Below are the code and all the weights of a small trained network. Each question names an input and a class and asks about switching units off, where a switched-off unit gives its printed mean instead of its output.

import numpy as np


def w(rows, s, z=0):
    codes = np.array(rows[::2]) - 128.0
    scale = np.full(codes.shape[1], s)
    scale[-1] = z or s
    return codes * scale


def f(y):
    return np.maximum(y, 0)


def log_softmax(a):
    a = a - a.max(-1, keepdims=True)
    return a - np.log(np.exp(a).sum(-1, keepdims=True))


def net(x, mask):
    res = np.array(x, float).reshape(1, 6) / 4 @ E
    y = f(res @ A[0][:, :-1].T + A[0][:, -1])
    res = res + np.where(mask, y, B[0][:, -1]) @ B[0][:, :-1]
    return log_softmax(res[-1] @ U[:, :-1].T + U[:, -1])


A, B = {}, {}
E = w([
[171,197,129,107,145,177,143,219,53],'x0',
[46,200,123,96,135,253,89,99,191],'x1',
[95,191,119,108,131,103,248,38,82],'x2',
[216,185,125,104,142,110,50,41,111],'x3',
[65,223,138,149,128,34,93,173,155],'x4',
[41,90,127,130,137,132,59,107,8],'x5',
],0.0051)
A[0] = w([
[171,147,128,130,129,129,162,140,186,51],'neuron 0',
[166,166,128,117,133,110,88,85,113,36],'neuron 1',
[180,178,125,116,128,125,90,93,110,48],'neuron 2',
[146,148,124,127,131,144,130,154,103,51],'neuron 3',
[103,151,127,119,134,167,120,114,149,31],'neuron 4',
[183,209,129,117,131,185,160,227,46,16],'neuron 5',
[168,145,130,131,126,126,164,140,185,36],'neuron 6',
[98,179,130,127,135,60,113,162,152,43],'neuron 7',
[78,109,130,129,134,131,76,120,47,40],'neuron 8',
[154,73,123,118,130,187,164,96,125,39],'neuron 9',
[94,110,130,135,128,136,104,121,80,22],'neuron 10',
[173,143,137,125,137,128,141,141,174,61],'neuron 11',
[197,89,126,139,127,34,152,153,88,14],'neuron 12',
[83,195,130,136,120,53,107,157,145,38],'neuron 13',
[113,159,125,127,126,110,201,70,103,23],'neuron 14',
[158,99,137,119,126,183,142,114,108,49],'neuron 15',
[104,186,130,121,130,109,215,72,92,16],'neuron 16',
[161,106,128,130,128,64,151,155,100,10],'neuron 17',
[143,144,132,126,137,136,135,145,111,71],'neuron 18',
[148,111,136,134,127,89,145,143,108,27],'neuron 19',
[134,106,120,134,120,130,98,140,149,47],'neuron 20',
[98,158,128,123,132,170,126,120,151,9],'neuron 21',
[86,104,138,135,126,137,173,182,143,47],'neuron 22',
[149,140,123,126,128,124,112,114,127,76],'neuron 23',
[160,96,128,128,122,71,142,123,109,41],'neuron 24',
[110,167,132,132,132,87,119,152,143,57],'neuron 25',
[71,108,124,123,125,122,81,113,40,22],'neuron 26',
[160,79,134,134,127,139,10,209,181,1],'neuron 27',
[169,151,119,125,126,132,160,133,179,21],'neuron 28',
[91,167,126,125,128,71,102,152,140,33],'neuron 29',
[204,182,133,123,131,114,62,63,115,33],'neuron 30',
[88,183,125,128,127,204,107,113,164,28],'neuron 31',
[45,81,126,131,124,137,215,214,142,2],'neuron 32',
[108,167,126,118,128,117,197,74,103,22],'neuron 33',
[157,97,126,128,129,123,72,166,141,21],'neuron 34',
[178,151,127,125,119,125,171,149,206,50],'neuron 35',
[97,178,129,116,124,212,108,103,168,34],'neuron 36',
[179,57,124,125,127,190,161,102,117,25],'neuron 37',
[79,44,128,135,122,68,117,31,225,12],'neuron 38',
],0.014,0.0041)
B[0] = w([
[95,134,130,124,129,119,170,93,95,185],'neuron 0',
[160,128,126,137,130,146,153,101,179,179],'neuron 1',
[152,133,126,130,122,141,152,101,189,190],'neuron 2',
[131,159,122,131,124,120,106,128,130,151],'neuron 3',
[109,97,131,117,133,119,103,136,142,163],'neuron 4',
[119,246,128,123,127,109,36,115,131,248],'neuron 5',
[95,135,131,129,129,117,172,96,98,180],'neuron 6',
[169,101,124,135,123,150,107,111,68,183],'neuron 7',
[84,139,127,124,125,110,187,81,97,207],'neuron 8',
[181,101,124,142,122,147,110,116,68,202],'neuron 9',
[101,130,134,121,128,115,161,104,105,164],'neuron 10',
[99,136,126,115,128,114,160,104,101,168],'neuron 11',
[73,50,134,120,127,110,74,136,156,219],'neuron 12',
[182,92,133,137,124,159,99,116,64,197],'neuron 13',
[134,143,130,131,129,126,159,208,126,210],'neuron 14',
[166,116,128,140,124,139,115,126,78,178],'neuron 15',
[130,131,127,130,133,132,162,230,127,229],'neuron 16',
[91,83,123,118,134,120,93,141,153,176],'neuron 17',
[124,147,129,133,127,122,113,130,129,143],'neuron 18',
[114,98,125,124,135,113,106,136,146,155],'neuron 19',
[132,141,124,125,131,122,135,158,133,146],'neuron 20',
[110,93,130,119,134,114,96,127,140,163],'neuron 21',
[158,126,124,131,122,144,148,99,184,188],'neuron 22',
[136,126,123,130,129,132,134,117,147,144],'neuron 23',
[97,88,137,121,137,119,100,124,142,176],'neuron 24',
[154,113,126,138,128,142,113,116,87,162],'neuron 25',
[87,141,136,120,131,114,192,75,93,208],'neuron 26',
[138,145,124,132,129,130,189,250,126,236],'neuron 27',
[101,126,134,119,134,110,172,105,101,173],'neuron 28',
[166,102,130,132,126,150,113,120,77,170],'neuron 29',
[169,120,120,138,123,158,157,87,214,220],'neuron 30',
[92,57,129,127,132,98,86,139,147,209],'neuron 31',
[175,124,123,132,129,149,168,76,238,239],'neuron 32',
[132,138,121,130,124,129,156,208,126,206],'neuron 33',
[130,126,128,125,136,132,146,190,137,170],'neuron 34',
[81,140,129,126,124,121,181,80,85,207],'neuron 35',
[90,52,135,123,130,106,90,143,146,218],'neuron 36',
[183,85,134,140,127,161,96,124,66,212],'neuron 37',
[117,255,127,120,129,113,44,113,132,255],'neuron 38',
],0.037,0.0068)
U = w([
[72,33,146,108,143,87,59,150,151,3],'0',
[148,143,126,135,133,131,179,255,114,128],'1',
[75,136,146,114,122,102,207,65,60,233],'2',
[225,81,138,160,109,185,80,116,30,223],'3',
[190,123,118,142,115,169,158,86,231,105],'4',
[123,230,130,118,124,99,37,130,122,90],'5',
],0.0064,0.0005)

Each question gives the input, the list of numbers given to net, and the class t.
The units are the neurons (one row each of A and B). Each row of codes is followed by its name. A weight is (code - 128) times the scale printed after its matrix; where a second scale follows, it is the last column's (A, B and U).
mask holds one flag per neuron, in row order. A switched-off neuron (its flag False) gives its mean, the last column of its row in B, instead of its output. The means were averaged over made-up inputs and are rounded, as every weight is.
A unit's drop is (log p(t) with every unit on - log p(t) with that unit switched off) / (log p(t) with every unit on - log p(t) with every unit switched off).
The circuit of an input: a set's keep is (log p(t) with only the set's units on - log p(t) with every unit switched off) / (log p(t) with every unit on - log p(t) with every unit switched off). Starting from the 12 units with the biggest drops (on a tie, the unit counted first), units are removed one at a time, each time the one whose removal leaves the highest keep (on an exact tie, the one counted first), for as long as the keep stays at least 0.8.
units of the circuit, in order: the units of the circuit, biggest drop first
unit that matters most: the unit with the biggest drop
k most important neurons: the k neurons with the biggest drops, biggest first
drop when u is switched off: that unit's drop, to one decimal
input [7,6,-2,1,0,7], class 2: 3 most important neurons	(neuron 8; neuron 26; neuron 38)
input [3,1,3,0,6,8], class 2: unit that matters most	neuron 26
input [7,-2,-3,-7,2,4], class 4: 2 most important neurons	(neuron 32; neuron 38)
input [3,5,7,5,4,6], class 1: 3 most important neurons	(neuron 16; neuron 33; neuron 14)
input [6,-7,6,2,0,-6], class 0: 3 most important neurons	(neuron 12; neuron 38; neuron 17)
input [-8,2,-7,-8,6,-1], class 4: 4 most important neurons	(neuron 32; neuron 5; neuron 22; neuron 16)
input [6,2,6,1,-2,4], class 1: 4 most important neurons	(neuron 38; neuron 16; neuron 33; neuron 14)
input [-1,-7,7,-4,-6,6], class 0: 2 most important neurons	(neuron 12; neuron 27)
input [-1,6,-4,-3,0,-6], class 0: 3 most important neurons	(neuron 36; neuron 31; neuron 26)
input [0,7,-8,-1,3,6], class 1: 2 most important neurons	(neuron 27; neuron 12)
input [-4,1,-7,3,6,-7], class 1: 2 most important neurons	(neuron 27; neuron 34)
input [0,6,-3,6,6,2], class 0: 3 most important neurons	(neuron 31; neuron 36; neuron 32)
input [6,-4,3,-6,-7,4], class 3: 3 most important neurons	(neuron 37; neuron 38; neuron 9)
input [2,4,1,7,0,-5], class 4: units of the circuit, in order	(neuron 30)
input [7,0,1,7,-4,-2], class 4: 3 most important neurons	(neuron 30; neuron 38; neuron 2)
input [-8,-3,7,-3,4,-3], class 5: 2 most important neurons	(neuron 38; neuron 27)
input [-6,1,8,-2,7,2], class 1: drop when neuron 14 is switched off	0.3
input [4,-5,-3,-6,-6,-7], class 2: drop when neuron 35 is switched off	0.7
input [-2,-3,-7,0,-6,8], class 2: drop when neuron 14 is switched off	0.3
input [6,-4,3,-6,-6,1], class 3: drop when neuron 30 is switched off	1.1
input [-6,3,-3,-1,-5,-7], class 2: units of the circuit, in order	(neuron 35)
